Below is a small trained network, with its code and all its weights. Each question gives an input and a class and asks what happens when units are switched off, that is, made to give their printed mean instead of their output.

import numpy as np


def w(rows, s, z=0):
    codes = np.array(rows[::2]) - 128.0
    scale = np.full(codes.shape[1], s)
    scale[-1] = z or s
    return codes * scale


def norm(h):
    return h / np.sqrt((h * h).mean(-1, keepdims=True) + 1e-5)


def f(y):
    return np.maximum(y, 0)


def log_softmax(a):
    a = a - a.max(-1, keepdims=True)
    return a - np.log(np.exp(a).sum(-1, keepdims=True))


def net(x, mask):
    res = np.array(x, float).reshape(1, 2) / 4 @ E
    u = 0
    for l in range(2):
        y = f(norm(res) @ A[l][:, :-1].T + A[l][:, -1])
        res = res + np.where(mask[u : u + 6], y, B[l][:, -1]) @ B[l][:, :-1]
        u += 6
    return log_softmax(norm(res)[-1] @ U[:, :-1].T + U[:, -1])


A, B = {}, {}
E = w([
[253,70,107],'x0',
[192,70,244],'x1',
],0.0034)
A[0] = w([
[69,164,104,236],'L0N0',
[202,75,2,82],'L0N1',
[186,20,147,80],'L0N2',
[176,96,60,71],'L0N3',
[143,127,8,86],'L0N4',
[155,189,249,248],'L0N5',
],0.0098,0.0015)
B[0] = w([
[224,131,59,220],'L0N0',
[101,69,201,253],'L0N1',
[2,104,36,237],'L0N2',
[111,40,159,198],'L0N3',
[201,241,205,228],'L0N4',
[172,134,173,233],'L0N5',
],0.0093,0.0056)
A[1] = w([
[73,29,140,142],'L1N0',
[184,105,86,163],'L1N1',
[132,143,215,203],'L1N2',
[116,65,77,113],'L1N3',
[181,119,247,253],'L1N4',
[136,152,71,79],'L1N5',
],0.011,0.0017)
B[1] = w([
[223,254,41,228],'L1N0',
[69,131,172,161],'L1N1',
[141,104,115,205],'L1N2',
[141,193,33,169],'L1N3',
[97,156,71,254],'L1N4',
[96,52,154,155],'L1N5',
],0.011,0.008)
U = w([
[139,107,130,2],'0',
[177,255,29,209],'1',
[101,48,193,125],'2',
[177,150,192,109],'3',
[88,79,42,70],'4',
],0.02,0.0077)

Each question gives the input, the list of numbers given to net, and the class t.
The units are the neurons (one row each of A and B). Each row of codes is followed by its name. A weight is (code - 128) times the scale printed after its matrix; where a second scale follows, it is the last column's (A, B and U).
mask holds one flag per neuron, layer by layer. A switched-off neuron (its flag False) gives its mean, the last column of its row in B, instead of its output. The means were averaged over made-up inputs and are rounded, as every weight is.
A unit's drop is (log p(t) with every unit on - log p(t) with that unit switched off) / (log p(t) with every unit on - log p(t) with every unit switched off).
The circuit of an input: a set's keep is (log p(t) with only the set's units on - log p(t) with every unit switched off) / (log p(t) with every unit on - log p(t) with every unit switched off). Starting from all 12 units, units are removed one at a time, each time the one whose removal leaves the highest keep (on an exact tie, the one counted first), for as long as the keep stays at least 0.8.
circuit, biggest first: the units of the circuit, biggest drop first
most important unit: the unit with the biggest drop
top k neurons: the k neurons with the biggest drops, biggest first
k most important neurons of layer l: the k neurons of layer l with the biggest drops, biggest first
drop of u: that unit's drop, to one decimal
input [-8,-1], class 2: most important unit : L1N0
input [-7,0], class 2: 2 most important neurons of layer 0 : L0N4; L0N2
input [-6,1], class 2: 2 most important neurons of layer 1 : L1N0; L1N1
input [4,-4], class 3: 4 most important neurons of layer 0 : L0N4; L0N2; L0N1; L0N3
input [-3,0], class 2: top 2 neurons : L1N0; L0N4
input [3,-4], class 3: top 2 neurons : L0N4; L0N2
input [-7,-2], class 4: top 4 neurons : L0N4; L1N0; L1N5; L0N5
input [-5,-2], class 4: top 3 neurons : L0N4; L1N0; L1N5
input [-4,-1], class 4: top 2 neurons : L0N4; L1N0
input [-6,0], class 2: top 3 neurons : L1N0; L0N4; L0N2
input [6,-8], class 3: circuit, biggest first : L0N4; L1N0; L0N1
input [-2,-1], class 4: 3 most important neurons of layer 0 : L0N4; L0N5; L0N0
input [2,-2], class 3: top 3 neurons : L0N4; L0N1; L0N2
input [7,-8], class 3: top 2 neurons : L0N2; L0N4
input [-7,-3], class 4: 3 most important neurons of layer 1 : L1N0; L1N5; L1N4
input [6,-6], class 3: drop of L0N2 : 0.9
